Here is a tiny trained network, its code and every weight. The questions are about switching its units off for an input and a class, where a switched-off unit gives its printed mean instead of its output.

import numpy as np


def w(rows, s, z=0):
    codes = np.array(rows[::2]) - 128.0
    scale = np.full(codes.shape[1], s)
    scale[-1] = z or s
    return codes * scale


def f(y):
    return np.maximum(y, 0)


def log_softmax(a):
    a = a - a.max(-1, keepdims=True)
    return a - np.log(np.exp(a).sum(-1, keepdims=True))


def net(x, mask):
    res = np.array(x, float).reshape(1, 4) / 4 @ E
    y = f(res @ A[0][:, :-1].T + A[0][:, -1])
    res = res + np.where(mask, y, B[0][:, -1]) @ B[0][:, :-1]
    return log_softmax(res[-1] @ U[:, :-1].T + U[:, -1])


A, B = {}, {}
E = w([
[122,56,188,108,101,66,75,190,28,200],'x0',
[78,129,46,224,69,51,131,157,72,106],'x1',
[61,91,67,73,247,115,137,180,132,204],'x2',
[19,154,151,46,67,135,13,176,191,150],'x3',
],0.011)
A[0] = w([
[107,77,136,73,117,149,39,232,69,207,124],'N0',
[124,149,100,154,195,131,198,102,144,112,202],'N1',
[101,15,93,148,141,72,154,179,64,201,203],'N2',
[122,141,74,108,155,161,184,82,153,106,99],'N3',
[106,160,90,210,38,104,91,144,94,80,177],'N4',
[101,130,90,122,128,148,202,98,157,143,128],'N5',
[73,110,107,21,148,182,113,162,142,193,237],'N6',
[87,26,101,126,138,2,96,178,7,209,172],'N7',
[207,130,191,103,188,165,150,68,112,117,180],'N8',
[111,144,192,59,148,106,91,135,59,213,178],'N9',
[57,155,151,29,173,183,107,141,167,142,142],'N10',
[130,73,39,158,141,103,136,194,82,196,166],'N11',
[92,170,126,62,127,217,95,125,236,151,130],'N12',
[163,155,65,199,130,126,175,34,158,74,209],'N13',
[141,195,60,134,153,129,146,69,181,82,200],'N14',
[206,138,219,180,68,92,124,77,164,111,253],'N15',
],0.0099,0.0045)
B[0] = w([
[188,196,192,139,131,88,105,175,152,115,223],'N0',
[160,81,108,191,163,155,143,109,175,123,189],'N1',
[62,78,163,171,187,36,163,102,106,147,218],'N2',
[179,157,125,162,153,116,164,126,176,166,174],'N3',
[44,178,86,107,83,135,70,96,67,145,214],'N4',
[163,165,78,144,204,116,106,98,153,136,161],'N5',
[172,133,188,62,173,130,90,178,172,157,231],'N6',
[69,152,254,158,159,43,151,115,45,192,251],'N7',
[182,91,161,145,118,177,163,167,110,73,199],'N8',
[173,126,158,136,166,88,67,202,110,96,203],'N9',
[126,69,103,62,148,169,61,165,185,150,226],'N10',
[44,119,148,112,191,51,157,64,120,168,196],'N11',
[129,80,31,65,156,147,63,116,143,128,232],'N12',
[136,151,64,177,88,180,149,98,226,124,217],'N13',
[161,164,62,145,156,109,144,109,183,151,201],'N14',
[90,93,102,162,107,218,130,131,72,96,218],'N15',
],0.011,0.02)
U = w([
[196,182,96,187,155,157,179,87,202,135,149],'0',
[142,208,220,133,137,73,100,189,102,171,120],'1',
[199,74,176,159,99,207,158,132,81,77,171],'2',
[75,95,148,169,160,75,191,60,73,175,18],'3',
[71,205,84,154,6,165,73,89,93,122,252],'4',
[144,96,100,24,162,159,59,151,173,152,140],'5',
],0.012,0.0029)

Each question gives the input, the list of numbers given to net, and the class t.
The units are the neurons (one row each of A and B). Each row of codes is followed by its name. A weight is (code - 128) times the scale printed after its matrix; where a second scale follows, it is the last column's (A, B and U).
mask holds one flag per neuron, in row order. A switched-off neuron (its flag False) gives its mean, the last column of its row in B, instead of its output. The means were averaged over made-up inputs and are rounded, as every weight is.
A unit's drop is (log p(t) with every unit on - log p(t) with that unit switched off) / (log p(t) with every unit on - log p(t) with every unit switched off).
The circuit of an input: a set's keep is (log p(t) with only the set's units on - log p(t) with every unit switched off) / (log p(t) with every unit on - log p(t) with every unit switched off). Starting from the 12 units with the biggest drops (on a tie, the unit counted first), units are removed one at a time, each time the one whose removal leaves the highest keep (on an exact tie, the one counted first), for as long as the keep stays at least 0.8.
units of the circuit, in order: the units of the circuit, biggest drop first
top k neurons: the k neurons with the biggest drops, biggest first
drop of u: that unit's drop, to one decimal
input [-4,1,-7,0], class 4: units of the circuit, in order -> (N4)
input [8,-2,-4,-4], class 3: top 4 neurons -> (N6; N2; N15; N10)
input [2,0,5,6], class 1: top 2 neurons -> (N0; N7)
input [-8,-7,-6,3], class 0: top 2 neurons -> (N14; N13)
input [1,-4,7,-5], class 3: top 2 neurons -> (N2; N11)
input [5,-8,0,-2], class 1: top 4 neurons -> (N12; N9; N13; N0)
input [7,1,-3,-2], class 3: top 2 neurons -> (N6; N2)
input [-1,-2,8,-3], class 3: top 2 neurons -> (N2; N11)
input [6,-8,6,4], class 1: top 2 neurons -> (N0; N7)
input [2,-2,6,5], class 1: top 4 neurons -> (N0; N7; N9; N13)
input [-3,-5,-6,0], class 2: top 3 neurons -> (N15; N8; N11)
input [-2,4,1,-1], class 0: top 3 neurons -> (N7; N13; N2)
input [-1,3,-5,-5], class 4: top 2 neurons -> (N4; N15)
input [2,-1,-6,7], class 5: units of the circuit, in order -> (N7)
input [5,8,1,1], class 3: top 2 neurons -> (N2; N11)
input [-2,3,6,2], class 1: top 2 neurons -> (N6; N15)
input [-8,7,1,4], class 0: drop of N14 -> 0.8
input [6,4,-7,-3], class 3: drop of N7 -> 0.8
input [0,4,-1,0], class 3: drop of N1 -> -0.1
input [6,0,-6,-6], class 3: drop of N10 -> 0.3
